Below is a small trained network, with its code and all its weights. Each question gives an input and a class and asks what happens when units are switched off, that is, made to give their printed mean instead of their output.

import numpy as np


def w(rows, s, z=0):
    codes = np.array(rows[::2]) - 128.0
    scale = np.full(codes.shape[1], s)
    scale[-1] = z or s
    return codes * scale


def f(y):
    return y / 2 * (1 + np.tanh(0.7978845608 * (y + 0.044715 * y**3)))


def log_softmax(a):
    a = a - a.max(-1, keepdims=True)
    return a - np.log(np.exp(a).sum(-1, keepdims=True))


def net(x, mask):
    res = np.array(x, float).reshape(1, 5) / 4 @ E
    y = f(res @ A[0][:, :-1].T + A[0][:, -1])
    res = res + np.where(mask, y, B[0][:, -1]) @ B[0][:, :-1]
    return log_softmax(res[-1] @ U[:, :-1].T + U[:, -1])


A, B = {}, {}
E = w([
[143,155,113,144,175,174,136,14],'x0',
[175,106,92,162,39,120,247,102],'x1',
[170,139,79,215,195,24,122,153],'x2',
[223,25,164,115,137,148,90,111],'x3',
[139,144,135,145,120,137,116,134],'x4',
],0.012)
A[0] = w([
[189,119,135,119,99,129,98,162,170],'neuron 1',
[105,181,202,68,137,92,40,131,77],'neuron 2',
[128,142,148,123,195,143,90,156,75],'neuron 3',
[81,97,142,88,101,73,134,252,126],'neuron 4',
[172,62,154,135,140,116,84,123,2],'neuron 5',
[166,142,141,178,189,71,145,124,111],'neuron 6',
[46,182,121,131,162,90,162,136,143],'neuron 7',
[133,122,163,118,58,100,129,162,124],'neuron 8',
[182,87,122,100,156,133,110,100,70],'neuron 9',
[153,65,148,116,150,94,118,108,99],'neuron 10',
[118,161,81,146,189,149,130,46,131],'neuron 11',
[183,151,151,153,73,131,218,141,180],'neuron 12',
[85,132,199,84,70,198,121,102,60],'neuron 13',
[137,146,138,129,138,157,132,60,131],'neuron 14',
],0.013,0.0016)
B[0] = w([
[123,187,104,124,88,157,129,64,172],'neuron 1',
[27,100,99,148,201,94,224,77,221],'neuron 2',
[109,59,71,124,172,106,239,77,190],'neuron 3',
[78,178,43,134,77,162,46,106,249],'neuron 4',
[124,128,221,242,76,240,143,133,189],'neuron 5',
[155,2,93,120,95,45,121,240,204],'neuron 6',
[191,224,206,168,45,184,234,143,210],'neuron 7',
[100,78,79,162,157,137,67,93,180],'neuron 8',
[115,228,184,119,109,140,130,87,182],'neuron 9',
[212,190,125,190,87,157,206,115,174],'neuron 10',
[112,140,114,126,30,142,48,110,210],'neuron 11',
[97,106,148,81,216,94,206,37,229],'neuron 12',
[204,23,133,163,60,82,168,239,231],'neuron 13',
[115,44,48,92,15,130,36,105,187],'neuron 14',
],0.0077,0.015)
U = w([
[108,74,120,119,194,121,150,61,179],'0',
[153,179,200,169,107,194,124,168,93],'1',
[170,50,130,138,129,116,86,244,1],'2',
[114,121,73,125,110,155,8,102,227],'3',
],0.012,0.00099)

Each question gives the input, the list of numbers given to net, and the class t.
The units are the neurons (one row each of A and B). Each row of codes is followed by its name. A weight is (code - 128) times the scale printed after its matrix; where a second scale follows, it is the last column's (A, B and U).
mask holds one flag per neuron, in row order. A switched-off neuron (its flag False) gives its mean, the last column of its row in B, instead of its output. The means were averaged over made-up inputs and are rounded, as every weight is.
A unit's drop is (log p(t) with every unit on - log p(t) with that unit switched off) / (log p(t) with every unit on - log p(t) with every unit switched off).
The circuit of an input: a set's keep is (log p(t) with only the set's units on - log p(t) with every unit switched off) / (log p(t) with every unit on - log p(t) with every unit switched off). Starting from the 12 units with the biggest drops (on a tie, the unit counted first), units are removed one at a time, each time the one whose removal leaves the highest keep (on an exact tie, the one counted first), for as long as the keep stays at least 0.8.
units of the circuit, in order: the units of the circuit, biggest drop first
top k neurons: the k neurons with the biggest drops, biggest first
drop of u: that unit's drop, to one decimal
input [-8,-2,7,-7,4], class 3: units of the circuit, in order -> neuron 4
input [4,-5,-4,-3,-1], class 0: top 2 neurons -> neuron 2; neuron 4
input [-6,6,2,-6,-8], class 0: top 4 neurons -> neuron 12; neuron 11; neuron 5; neuron 8
input [5,-2,-6,-8,0], class 1: top 2 neurons -> neuron 7; neuron 6
input [-2,-5,-8,-4,6], class 2: top 2 neurons -> neuron 13; neuron 12
input [-1,-4,2,-7,4], class 1: top 2 neurons -> neuron 7; neuron 12
input [-8,-7,-5,4,7], class 3: top 2 neurons -> neuron 4; neuron 12
input [5,2,3,2,8], class 3: top 3 neurons -> neuron 13; neuron 11; neuron 7
input [5,-2,4,0,-1], class 3: top 2 neurons -> neuron 13; neuron 11
input [1,-7,7,7,5], class 0: top 2 neurons -> neuron 3; neuron 2
input [8,6,6,3,-6], class 3: top 2 neurons -> neuron 11; neuron 13
input [6,1,2,-5,1], class 3: top 4 neurons -> neuron 11; neuron 14; neuron 5; neuron 13
input [-7,5,2,4,-6], class 3: top 2 neurons -> neuron 4; neuron 2
input [-6,2,-7,-5,-3], class 2: units of the circuit, in order -> neuron 13
input [1,-4,-2,7,2], class 1: drop of neuron 5 -> 0.4
input [2,-2,6,3,-4], class 2: drop of neuron 6 -> 1.5
input [0,-2,-4,-3,4], class 2: drop of neuron 13 -> 0.5
